In the rows, zero is written as 128.
Each row has a class, written after it.
138,138,143,118,173,50,175,177,144,118,161,173,144,72,109,175,191,93,142,86,181,133,150,136,153,48,125,94,104,83,117,112,81,166,185,55,124,153,144,210,148,118,133,167
(172)
199,168,136,131,112,63,138,155,159,143,156,196,147,88,128,206,166,85,134,101,112,108,86,171,132,120,179,103,98,103,135,117,48,122,156,97,115,109,116,183,154,123,123,145
(97)
102,136,112,126,120,100,122,118,176,109,129,183,122,110,105,89,184,72,150,147,124,119,67,109,97,164,120,206,153,172,151,84,111,137,108,129,102,110,151,90,121,139,130,120
(129)
109,107,107,126,63,221,59,89,124,163,101,50,45,123,151,106,127,116,132,164,91,142,80,179,126,181,208,149,145,180,111,144,172,91,88,224,107,134,73,54,120,137,156,82
(220)
196,146,138,140,122,80,137,189,164,153,153,162,138,70,155,203,195,94,130,101,129,131,87,182,137,109,161,103,91,122,124,100,60,107,165,116,95,147,96,197,156,139,123,161
(172)
171,120,114,114,85,213,101,56,118,173,136,91,96,141,121,120,105,125,119,152,93,74,102,148,139,139,194,100,170,155,72,177,155,157,116,209,98,130,61,71,49,79,122,50
(182)
136,125,128,126,118,115,110,125,141,101,124,139,110,152,142,100,123,119,123,180,104,130,48,136,121,177,147,176,132,173,146,97,135,119,107,204,142,107,97,71,117,167,112,116
(227)
124,125,133,132,131,196,108,165,159,189,140,129,20,146,140,117,157,146,159,107,152,205,82,157,161,137,181,83,78,177,189,72,133,82,165,105,138,128,71,128,173,186,108,227
(129)
173,159,126,142,118,109,152,136,150,167,166,169,186,99,103,170,164,63,123,104,133,79,133,128,108,75,156,94,129,114,78,191,70,167,138,115,82,134,154,160,83,65,134,112
(190)
213,144,143,122,164,127,146,151,98,151,123,166,111,191,137,170,134,135,115,89,131,100,78,154,170,123,186,24,84,136,146,114,144,124,178,99,156,140,106,198,159,156,92,160
(126)
203,128,113,130,115,121,155,119,101,182,124,164,137,150,143,143,143,130,108,101,110,93,77,155,141,131,156,87,79,131,134,121,139,143,134,96,140,124,146,145,150,119,95,93
(220)
229,131,149,139,127,76,146,199,138,149,166,168,159,79,181,199,151,113,140,115,114,139,82,180,128,134,138,98,59,118,132,103,59,73,150,106,103,108,91,206,159,133,108,176
(203)
175,102,113,161,134,122,178,173,141,206,164,157,157,88,149,147,149,96,143,79,146,137,104,149,114,97,88,126,80,134,137,113,102,90,125,61,101,112,162,151,185,95,104,147
(203)
146,115,124,133,136,110,140,158,142,114,121,148,142,118,154,122,129,95,150,166,141,162,74,123,104,137,109,161,109,139,130,99,131,99,107,141,103,121,110,140,127,127,132,155
(203)
136,133,113,144,104,114,128,146,182,167,155,145,134,59,132,162,204,63,131,112,117,110,97,161,121,115,143,148,134,140,97,130,70,120,137,132,69,148,140,141,137,111,135,112
(172)
156,120,143,144,108,176,123,146,129,191,166,107,118,104,182,190,121,107,143,142,131,190,105,177,145,57,196,139,105,103,92,186,121,79,124,133,78,152,67,149,119,99,157,128
(220)
174,135,114,147,140,164,154,125,116,181,119,148,92,168,106,116,154,91,129,94,141,104,96,131,157,110,167,66,118,158,146,132,147,139,166,95,132,133,128,146,157,134,105,128
(126)
115,150,114,152,137,57,146,151,186,129,141,174,176,86,120,135,178,33,159,128,162,174,96,115,104,53,106,212,135,107,114,122,100,131,112,75,85,137,165,168,155,97,149,139
(220)
167,122,126,175,133,139,152,171,154,200,179,148,137,112,143,156,135,107,134,81,153,154,107,142,126,76,122,133,107,120,133,138,86,96,144,87,117,124,153,135,178,109,105,150
(227)
147,144,113,126,125,176,144,123,143,168,119,167,42,155,102,72,159,92,118,110,154,94,86,128,161,153,188,58,131,169,148,105,156,170,180,105,119,126,130,103,159,134,105,154
(67)
161,116,146,100,124,80,141,130,111,111,141,139,128,100,152,167,137,136,139,135,134,139,120,166,141,89,144,140,64,99,124,127,120,138,130,115,151,126,117,150,141,131,133,94
(220)
165,128,129,139,93,143,127,108,133,183,152,146,164,107,140,192,115,99,123,124,97,109,111,164,122,92,164,134,140,105,94,188,81,101,111,139,93,117,117,130,101,88,138,76
(97)
159,172,135,149,128,70,143,172,184,174,183,174,168,74,122,186,186,49,139,101,145,127,132,151,118,75,162,117,112,115,102,150,47,129,154,81,71,142,141,186,132,75,139,176
(190)
183,119,139,113,147,124,145,100,94,119,135,180,198,174,141,148,107,137,118,163,105,96,71,99,98,123,155,143,142,123,121,155,130,137,110,137,122,109,118,149,56,109,118,65
(129)
132,114,60,150,96,147,178,106,150,198,122,155,119,88,69,69,196,39,141,74,142,59,109,98,117,148,81,110,146,162,128,120,133,180,130,73,91,107,213,104,151,72,101,90
(203)
182,115,124,149,109,134,142,116,126,193,134,148,151,135,150,133,124,146,108,121,103,107,94,170,115,134,128,124,76,163,139,120,126,108,83,138,137,118,149,95,143,118,105,102
(190)
143,122,101,143,115,135,155,126,161,192,118,152,100,108,111,103,190,84,120,85,126,98,89,144,137,132,119,103,116,159,133,94,118,149,147,117,116,152,166,117,162,139,103,121
(172)
170,157,128,113,148,100,141,125,118,97,85,184,123,181,122,143,126,100,112,154,128,89,58,115,149,141,179,88,119,120,128,85,142,163,156,149,132,125,86,173,95,162,113,160
(68)
157,124,133,139,71,158,100,110,150,185,136,125,113,97,159,178,116,112,130,139,93,147,97,189,137,130,171,150,121,130,122,157,97,75,100,169,100,120,89,100,128,119,141,97
(97)
152,112,91,154,98,134,163,98,154,174,143,186,154,94,118,96,166,96,98,101,113,54,104,130,110,138,90,170,150,166,123,157,115,135,103,90,100,102,228,70,161,80,103,47
(67)
205,167,133,129,141,94,145,149,135,136,146,181,140,132,115,194,186,58,130,103,135,79,101,137,145,94,193,68,129,121,112,154,77,156,192,81,102,138,115,219,132,100,122,134
(126)
151,131,161,123,148,104,152,150,123,121,152,155,127,115,134,200,104,133,147,126,164,163,146,158,155,51,155,113,98,66,132,141,96,109,149,92,145,118,98,180,129,127,153,149
(97)
124,135,93,134,108,115,131,87,143,123,86,165,145,142,116,106,147,74,117,153,115,78,77,102,109,145,125,175,161,145,113,113,139,146,109,156,99,130,145,104,101,120,126,97
(68)
204,125,124,142,122,141,157,137,111,173,166,149,193,107,144,184,135,94,130,111,124,88,112,132,118,98,146,85,129,102,73,194,94,125,148,115,74,118,116,182,82,58,126,92
(203)
183,140,126,124,143,113,150,101,98,114,92,172,170,186,137,155,94,115,100,164,111,75,78,105,123,131,158,114,130,104,100,135,149,148,120,154,127,123,113,163,72,128,119,98
(68)
155,149,127,111,107,121,100,151,136,148,137,134,40,99,151,138,165,110,140,113,104,126,64,203,128,204,186,92,72,177,145,66,95,86,156,162,129,135,65,132,155,179,118,151
(161)
149,135,131,140,108,154,117,146,166,174,185,153,130,83,135,173,179,89,154,111,136,129,107,147,116,103,173,152,135,135,122,152,74,106,146,105,72,123,112,135,117,98,142,118
(129)
161,128,142,146,88,144,113,133,153,188,158,138,139,84,161,192,120,104,138,127,109,163,104,179,127,85,175,151,116,110,118,165,82,70,111,147,93,119,96,133,131,114,143,116
(97)
113,142,137,144,139,109,128,133,165,132,127,150,147,126,122,106,133,74,136,178,136,165,93,119,99,97,146,181,132,151,118,128,134,126,85,163,102,124,126,113,99,118,151,150
(190)
160,108,141,117,160,94,179,158,106,124,164,152,150,89,133,165,136,117,155,112,174,131,147,130,131,76,108,108,93,90,114,140,105,136,163,80,121,114,131,178,124,88,140,140
(203)
179,154,127,125,134,148,132,129,123,155,137,149,109,150,112,166,165,70,128,115,127,83,100,141,153,110,203,63,142,142,97,176,110,141,180,131,95,139,97,170,103,105,129,120
(126)
126,138,134,135,158,96,135,160,163,112,121,156,126,115,134,127,165,80,136,154,149,176,61,125,128,108,155,142,124,135,132,89,124,128,135,142,109,149,108,164,131,161,137,172
(172)
153,136,137,113,109,174,96,126,114,152,134,121,44,130,155,142,148,135,136,130,99,128,60,190,135,179,195,76,89,168,131,98,125,92,150,186,127,137,47,131,121,171,129,141
(161)
156,182,144,120,151,14,140,187,187,85,130,213,162,104,114,167,152,45,139,127,130,142,64,141,129,116,132,150,111,104,162,63,67,134,130,89,135,118,141,186,171,164,125,187
(97)
106,142,89,124,119,104,122,79,159,97,94,170,134,132,73,69,189,35,126,149,124,72,75,98,122,151,128,181,183,180,124,121,138,175,121,151,100,125,173,86,110,115,125,66
(126)
174,141,135,116,146,80,130,131,170,95,127,164,126,134,126,116,132,100,129,167,131,138,66,137,123,136,147,148,119,145,130,78,117,143,116,151,130,127,85,135,114,137,112,157
(182)
179,134,131,146,159,176,160,146,124,192,135,143,101,171,114,147,139,85,132,91,159,120,100,131,164,65,176,54,112,138,130,153,144,131,169,90,123,142,127,174,152,119,116,144
(126)
191,156,135,129,114,83,141,157,172,125,167,207,141,83,138,170,192,81,109,115,121,69,88,165,130,141,172,116,120,134,118,124,58,136,170,97,84,109,133,158,150,111,112,132
(67)
151,155,124,129,139,52,144,149,165,120,125,181,173,111,124,134,161,66,137,143,137,146,73,124,122,95,133,166,117,110,129,110,113,137,117,110,109,121,148,173,130,129,131,132
(220)
207,136,143,146,99,94,132,133,143,151,160,166,191,77,151,204,143,108,119,103,107,104,105,163,123,71,135,158,102,109,106,179,56,87,119,129,101,103,118,164,124,81,122,69
(38)
180,147,149,137,150,43,138,182,157,100,164,187,194,130,163,183,125,109,123,148,128,154,65,132,117,106,123,166,102,110,139,113,71,106,135,125,132,115,121,177,133,144,100,151
(227)
138,123,123,118,142,35,170,141,155,112,155,171,174,46,113,161,193,95,128,96,150,107,145,134,116,92,101,156,101,94,111,125,69,158,158,89,117,143,190,154,142,99,129,96
(172)
127,157,69,131,87,99,148,81,162,175,107,196,93,109,61,90,189,52,129,67,113,39,87,131,139,171,122,108,151,156,154,80,103,184,139,78,127,108,214,98,175,116,99,93
(97)
183,125,120,174,115,122,151,173,169,205,134,156,119,105,174,171,142,123,131,87,141,156,95,179,144,108,120,133,51,128,160,79,102,60,117,76,121,138,122,152,215,155,101,180
(68)
178,137,119,117,127,179,113,108,121,178,133,117,57,169,112,96,127,143,129,119,124,112,83,149,171,143,173,45,114,170,145,87,169,150,153,144,146,125,75,114,129,144,87,151
(182)
115,120,115,166,81,182,103,131,180,194,149,106,110,65,158,170,157,80,143,119,136,157,126,167,130,90,164,173,134,123,104,152,97,76,114,129,59,150,97,108,149,104,154,144
(68)
190,163,144,129,171,30,159,192,161,95,134,207,207,115,154,208,131,77,125,116,141,121,81,134,119,81,136,139,97,66,135,80,70,128,137,63,123,141,129,228,163,143,121,187
(68)
176,137,116,108,137,112,130,79,138,101,110,153,140,164,107,91,114,115,119,170,119,89,70,112,125,142,149,124,152,142,110,112,150,172,111,176,132,125,98,118,67,119,106,93
(182)
168,118,144,97,130,57,149,126,133,71,149,197,133,94,139,141,157,145,103,135,125,62,113,168,137,158,125,145,89,134,131,109,93,144,146,116,146,96,158,109,147,132,112,86
(67)
118,93,134,121,121,112,148,103,122,126,156,134,121,71,153,131,132,136,141,121,131,125,129,170,101,112,94,197,84,133,111,137,106,99,98,143,141,132,146,87,129,116,148,47
(161)
178,137,139,139,101,172,122,116,124,166,150,133,137,110,142,182,114,105,127,121,120,119,112,146,148,67,175,107,134,106,86,215,101,102,126,152,92,126,80,153,81,88,141,82
(38)
151,133,105,141,121,98,142,116,142,121,100,173,158,132,141,135,130,90,117,156,119,101,77,118,104,135,122,173,127,125,118,118,121,115,97,138,109,127,139,133,113,140,123,107
(68)
176,120,108,107,95,176,128,91,89,154,114,124,100,143,120,127,146,103,119,132,98,52,85,134,142,186,182,49,148,157,91,156,148,161,160,180,99,115,87,125,65,91,118,89
(203)
109,86,142,119,128,143,138,96,105,132,152,112,100,91,160,124,110,147,141,135,134,148,125,171,113,109,117,183,84,135,112,141,127,95,103,156,146,138,117,79,123,123,153,57
(161)
156,121,151,111,125,69,150,117,120,122,149,165,149,98,137,175,120,134,129,128,129,121,132,167,134,97,135,155,90,94,136,132,103,121,124,117,153,104,129,128,132,124,133,80
(97)
182,150,143,144,156,154,150,175,131,207,140,142,82,155,142,147,140,108,141,93,166,192,92,157,182,64,190,44,70,106,149,112,142,112,185,72,130,153,90,199,172,147,118,210
(220)
131,149,138,141,130,107,130,142,163,105,123,164,133,113,123,123,135,76,146,150,150,168,84,111,130,74,137,169,127,121,138,127,114,107,113,137,108,117,102,148,116,138,139,146
(38)
139,139,134,128,166,98,147,152,150,115,118,153,128,135,127,126,155,88,131,151,143,155,64,118,130,110,161,117,123,131,123,101,133,137,147,152,116,150,105,173,112,160,132,162
(172)
154,144,141,115,143,19,150,185,176,107,145,184,134,76,148,200,168,112,139,95,160,123,135,178,134,110,117,127,49,92,147,64,59,120,141,53,152,133,123,193,197,167,117,192
(68)
183,132,116,148,116,113,162,160,146,168,173,164,190,66,135,185,168,70,139,95,131,93,120,136,108,98,117,118,129,106,87,170,68,123,142,87,67,115,147,175,116,61,130,115
(203)
124,122,131,112,116,83,143,136,138,120,143,138,106,81,131,148,162,105,148,123,150,148,129,164,153,91,141,154,79,111,128,116,122,147,132,97,137,127,120,133,154,128,134,112
(220)
138,141,120,134,88,156,115,110,145,180,146,146,110,95,119,166,142,81,140,121,115,130,108,158,136,108,174,127,143,116,115,160,99,114,136,137,85,121,105,114,116,105,144,112
(97)
197,111,123,139,95,89,141,153,150,151,156,155,166,58,159,170,175,100,132,111,100,101,92,176,110,151,116,146,91,140,115,118,69,89,124,130,88,104,119,143,144,100,111,113
(203)
139,115,129,99,131,98,140,107,119,102,154,168,119,101,111,134,167,127,146,121,125,82,119,139,130,137,126,155,114,141,142,111,102,158,138,97,144,105,142,110,126,119,123,72
(129)
164,124,112,137,114,151,142,134,131,203,122,133,92,131,134,122,144,107,132,106,132,144,89,159,153,106,151,101,89,137,143,118,156,116,127,109,128,131,130,134,162,136,114,126
(220)
149,131,115,133,113,156,121,153,151,190,119,124,44,126,135,116,162,108,143,110,144,169,79,183,166,133,167,99,67,152,169,72,158,106,139,106,135,131,99,128,194,168,116,166
(220)
188,154,130,104,168,98,152,117,96,71,88,185,144,210,104,137,136,85,106,149,115,58,55,107,142,144,173,78,144,144,123,122,152,175,159,145,144,131,112,180,90,142,110,114
(126)
176,159,147,139,157,44,163,169,157,95,146,201,198,106,124,169,139,70,138,127,153,136,90,107,125,49,112,156,110,96,127,139,76,119,122,95,112,114,136,202,124,113,129,142
(38)
150,130,104,136,84,153,127,107,148,180,101,144,65,118,107,81,159,100,126,97,116,104,82,146,150,151,129,117,109,186,164,110,134,122,116,147,136,115,129,73,162,142,103,111
(38)
183,133,138,93,143,55,155,116,136,93,154,162,120,106,106,145,150,127,134,116,151,89,136,145,150,106,134,95,101,113,124,102,91,186,170,102,158,124,106,159,116,118,104,124
(182)
110,148,110,149,68,116,101,133,212,179,155,149,95,33,113,155,194,42,161,111,127,153,111,177,131,117,144,183,140,140,134,125,55,96,122,122,69,120,128,98,169,111,153,138
(97)
169,134,124,147,145,167,159,149,123,211,139,134,99,148,127,140,133,95,144,94,163,167,97,138,162,56,170,65,91,110,131,140,146,131,161,76,119,144,122,177,159,116,125,163
(220)
150,128,115,138,103,154,134,119,139,169,139,132,125,97,123,155,181,78,118,115,112,87,97,144,129,111,177,103,153,138,81,157,106,149,149,154,76,146,118,137,94,99,133,90
(172)
135,106,146,90,115,116,135,103,122,80,125,159,57,115,141,111,143,154,117,168,127,96,111,168,147,171,154,144,94,157,136,104,137,140,143,159,147,101,107,74,134,153,125,99
(67)
203,141,147,111,168,100,173,115,102,89,119,202,176,188,132,142,100,127,93,171,132,79,69,101,136,117,178,92,138,114,105,162,142,162,155,140,125,104,115,177,68,107,113,100
(67)
123,122,108,166,125,98,167,169,187,204,156,156,137,56,118,137,205,63,143,77,160,152,117,141,126,80,93,155,108,137,140,95,91,123,136,65,84,145,180,138,195,112,120,154
(172)
152,100,111,137,83,212,127,99,112,174,128,103,104,117,140,124,137,97,132,142,108,92,101,139,124,146,160,106,157,155,79,176,142,119,120,182,74,124,94,100,74,85,139,86
(203)
136,111,139,124,152,179,136,99,101,132,134,146,147,181,136,127,95,129,139,177,131,138,84,91,107,96,170,152,160,131,110,166,156,123,110,155,106,120,95,126,48,109,144,91
(129)
157,131,128,120,117,209,108,96,103,176,133,115,79,147,140,142,118,110,117,121,112,106,81,161,135,137,198,72,126,141,84,171,135,117,152,186,109,150,79,131,70,111,139,77
(161)
133,128,122,144,147,82,152,126,152,120,144,178,184,100,140,129,145,71,133,129,132,131,71,122,84,96,88,199,124,130,105,131,91,104,98,128,107,139,171,147,116,109,139,86
(161)
96,114,149,118,127,100,108,166,183,116,172,140,45,60,152,143,182,131,182,130,168,200,118,186,148,144,145,185,67,158,187,53,79,84,146,92,136,117,91,109,196,176,145,185
(129)
